(in the rows, 128 means zero)
Each row is followed by its group and then its class within the group.
[ 90 138 153  96 157 132 187 116 125 129  87  97 128 120 131 150 161 105
 160 125 184 123 178 146 114  59 135 134 168 226 119 119 102 189 196  77
 109 140 145 149 138 138 107 145 124 121  32 107 142 115 188 118 127  96
 127 119 139 141 157 145 118] -> Fasa/[87]
[ 92 112 112  79 146 126 137 161 125 128 119 118 146 125 192  59 172 136
 164 111 159 141 139 161 113  69 175 102 143 168  91  45 128 192  93 131
 129 123 142 141 126 134 127 136 136 122 156 134 135 114 110 150 103 143
 125  97 158 139 139 127 110] -> difa/[80]
[158 133 122 154 131 135 115 119 149 123  81 139 129 144 131 118 101 133
  71 147 126 118 154 114 138 195  43 101  96 148 114 171  94 170 126 124
 128 117 106 132 133 145 135 129 122 116 156 119 115 155 167 132 134 120
 135 171 154 130 125 123 116] -> Fomu/[101]
[111 143 165 102 161 127 146 139 125 117 124  96 157 141 160 108 185 115
 191 126 171 130 173 147 117  90 168 124 157 233 110 106  73 186 141  91
 115 143 140 161 163 148 114 121 126 128  98 124 145 114 165 137 111 122
 143 153 153 145 145 126 104] -> Fasa/[85]
[ 53 113 111 103 130 118 129 156 108 135 158 144 117 122 189  78 177 148
 155  97 120 142 110 156  74  74 190 117 112 115 103  83 159 133 113 145
 127 129 149 136 114 127 122 157 137 144 164 142 136 100  90 152 102 165
 120 127 143 124 128 131 124] -> difa/[90]
[118 141 168 116 149 136 162 119 129 127 109 115 136 118 114 165 142 112
 172 138 165 119 164 131 135 112 136 146 155 190 132 141  99 157 152  86
 121 142 126 143 143 136 115 121 125 122  52 127 144 125 177 116 133 114
 147 155 112 134 130 127 134] -> Fasa/[87]
[100 146 159 114 157 141 147  99 119 122  96 100 107 105 134 161 175 110
 161 123 191  86 175 138 107  71 141 136 152 241 137 149  93 170 201  75
 109 152 139 144 143 142  83 147 122 125  48 118 126 109 211 130 116  76
 113 167 150 140 133 145 112] -> Fasa/[87]
[110 126 102 127 167 135  74 139 150 120  48 136  78  96 161 166 159 124
 148 115 130  83 137 132 103 111 150 105 132 149 128 181 120 141 145 125
 148 127 121 115  93 129  92 148 129 135 146 132 121 110 156 158 125  85
 109 159 141 145  78 147 111] -> Fomu/[78]
[ 67 112  94  60 139 104 123 158 139 133 136 144 139 120 181  74 180 124
 172 104 130 133  90 156  80  32 200 121 150 148 100  46 186 141  90 150
 137 113 151 131 110 112 137 132 146 146 142 138 139 107  57 151 103 180
 112  62 107 114 153 114 125] -> difa/[90]
[ 79 122 136  91 135 149 186 125 104 126 100 105 133 107 162 123 161 130
 133 124 168 142 166 155 125  89 125 114 121 188 112  71 112 200 146 100
 104 137 144 148 142 133 114 172 115 133  83 125 147 116 181 135 114 120
 126 143 162 129 158 138 113] -> Fasa/[87]
[ 66 109  93  69 143 113 132 170 135 134 119 132 146 135 205  65 159 149
 168 108 127 136 125 158 103  67 181 100 143 149  83  34 134 199  77 145
 131 119 144 139 120 126 146 144 132 152 161 132 142 113  86 150  95 162
 127  63 156 136 148 118 113] -> difa/[80]
[ 87 120  96 108 170 120 115 136 167 129  31 152 125 123 157 146 107 148
 132 133 131 105 135 136 131 136 121 104 136 140  90 162 101 188 119 120
 134 115 118 120 100 147 127 136 133 133 132 127 164 143 151 131 122 115
 132 103 146 130 135 128 109] -> Fomu/[101]
[126 109 133 124  95 103 127 146 163 139 189 145 182 154 141  40 128 143
 107 125  76 139 117 127  93 116  77  89  96 123  89  36 152 161  65 166
 152  85 137 119 142 105 165 142 141 127 216 148 131 131  32 151  96 212
 123  80 127 124 150  97 138] -> difa/[90]
[117 139 145 114 163 130 143 133 146 114 101 114 142 157 149  79 174 122
 141 129 170 119 177 122 107 102 119 116 151 218 108 150  76 200 153  97
 123 139 137 156 155 159 129 123 131 124 113 117 145 124 174 132 111 122
 133 162 161 144 145 115 108] -> Fasa/[85]
[ 43 124 134  71 137 136 179 133 107 134 147  90 130 113 180  84 181 125
 197 107 156 141 157 159  81  20 180 122 153 179 118  56 127 168 158 109
 118 139 154 136 138 134 109 169 129 141  78 132 141  84 132 142  95 134
 112  80 149 144 138 144 127] -> difa/[82]
[102 120 155 125 105 156 211 128 108 139 121  80 154 127 141 135 108 155
 142 139 151 147 190 148 159 131  89  97 111 149 120  45  51 227 142 107
 100 139 144 135 152 128 129 164 116 135 101 113 135 127 183 129 107 118
 141  97 188 130 135 148 118] -> Fasa/[84]
[ 73 123  97  77 166 127 114 143 138 134  89 129  86  84 177 130 204 105
 182 104 167 105 120 147  74  19 207 127 164 192 123 102 160 143 153 117
 140 134 145 129 116 119 101 148 131 139 109 130 140 100 124 155 109 111
 100 126 120 140 139 132 116] -> difa/[80]
